m =
[[-19   0 -47 -52  18 -12  23 -17 -20 -14  -6]
 [ -3  -7   2  -4 -26 -38 -29  -7 -12  -8  -3]]
The bottom-left entry: -3
Find the entry in the bottom-right corner.
Answer: -3
Find the entry just right of the smallest entry.
Answer: 18
The top-left entry: -19
The bottom entry of the column that holds the smallest entry: -4
The largest entry -> 23
The entry directly below -20 is -12
The entry just left of -14 -> -20
Find the entry just left of -4.
Answer: 2
The entry directly below 0 is -7

Questions about the row below.
1) Which number is the entry just right of 149?
2) Which number is the smallest entry?
[230 149 109  23]
1) 109
2) 23

Read these off the grid that follows. Indices start at 0.
1) What is the entry just right of -47?
2) What is the entry just right of the largest entry?
3) What is the entry in the top-left corner?
4) What is the top entry of the column that holds the smallest entry?
5) What is the entry at row 1, column 2?
6) What is the entry at row 0, column 1?
7) What is the entry just left of the smallest entry?
8) What is the entry just left of the largest entry?
[[-13 -15  14  26  20 -14   8  -8 -18  -8]
 [-19  -7  -7 -12   7   1 -47  47  30 -32]
 [-20 -14  15  22  13 -20  -5 -14 -16  -2]
 [ 10 -15 -19  14   5  -5  -3  -3   7   9]
 [-32 -19  34  32  27 -16 -19  -9 -11 -12]
 [ 25  14  20  13 -26   6  40 -50 -22  33]
 [  6  10  -2 -26  -8  13 -12  21  -9 -16]
 [-14 -21  19  26  28 -13 -10  -8  -4  -8]
 [-19 -12 -11 -23  13  -2 -29  54  20 -38]
 [-13 -15  28  31  37 -11 -15  -5 -10 -12]
 [-18  -8  17  28  11 -23  -6 -11 -13   0]
 [-17 -15  29  34  17  -4 -21  -6 -20  -7]
 [  0  11 -15 -34 -16  15   5  11   7  -1]
 [-19  -6  -5 -22  10  -4 -27  37  26 -28]]
1) 47
2) 20
3) -13
4) -8
5) -7
6) -15
7) 40
8) -29

[[-41 -43  15 -10  35  20  41  22 -23 -19]
 [ -3  -8 -14 -18  18  -4  -5  10  13   5]
 [-15 -23   1 -13  19   1  13  13  -2  -8]
 [-20   3  19  15   6  27   9   7 -25   0]]
Counting starts at 0.
The entry in row 1 and column 0 is -3
The entry in row 2 and column 0 -> -15
Find the bottom-left entry.
Answer: -20
Find the entry in the top-left corner.
Answer: -41
The bottom-right entry is 0
The entry just right of the largest entry: 22
Find the entry in row 0 and column 1.
Answer: -43
The entry directly below -18 is -13
Find the maximum.
Answer: 41
Find the entry at row 2, column 2.
Answer: 1
The entry in row 1 and column 2 is -14
Find the entry in the top-right corner.
Answer: -19
The entry directly below -13: 15
Find the entry at row 1, column 1.
Answer: -8
The entry just right of 18: -4
The entry directly above 18 -> 35

X =
[[ 13  -4 -15 -35   1]
 [-25 -17  -8  10  17]
 [-23 -17 -12   2  16]
 [-18  -7   0  14  -8]
 [-22  -9  -1  14  -8]
 [  6  10  11  16  18]
 [-20  -8   2  18   1]
 [-19  -6   2  18 -14]
 [ 11 -10 -24 -49   2]
 [-27 -19 -11   6  17]]
Rows and columns are numbered from 0.
The entry in the bottom-right corner is 17
Read off the entry at row 1, column 0.
Answer: -25
The entry directly below -22: 6
Read off the entry at row 2, column 1.
Answer: -17
The entry just right of -24: -49
The entry in row 0 and column 2: -15
The entry in the top-right corner -> 1
Read off the entry at row 2, column 0.
Answer: -23
The entry at row 0, column 1 -> -4
The entry in row 0 and column 0 is 13
Read off the entry directly below the smallest entry.
Answer: 6
Read off the entry just left of the smallest entry.
Answer: -24

W =
array([-1.5, -0.1,  0.0, -2.0,  1.9, -0.2,  0.4, -0.6,  2.1, -2.0,  0.6,
        0.0, -0.5, -2.3, -0.1])
The entry just left of the largest entry -> -0.6
Report the entry just right of -0.2.
0.4
The entry just right of the largest entry: -2.0
The entry just right of -1.5 is -0.1
The entry just right of the smallest entry -> -0.1

[ 50  88  89 187  86 111 223 138 114  31  92  35]
Give the second entry from the right.
92
Give the fifth entry.
86
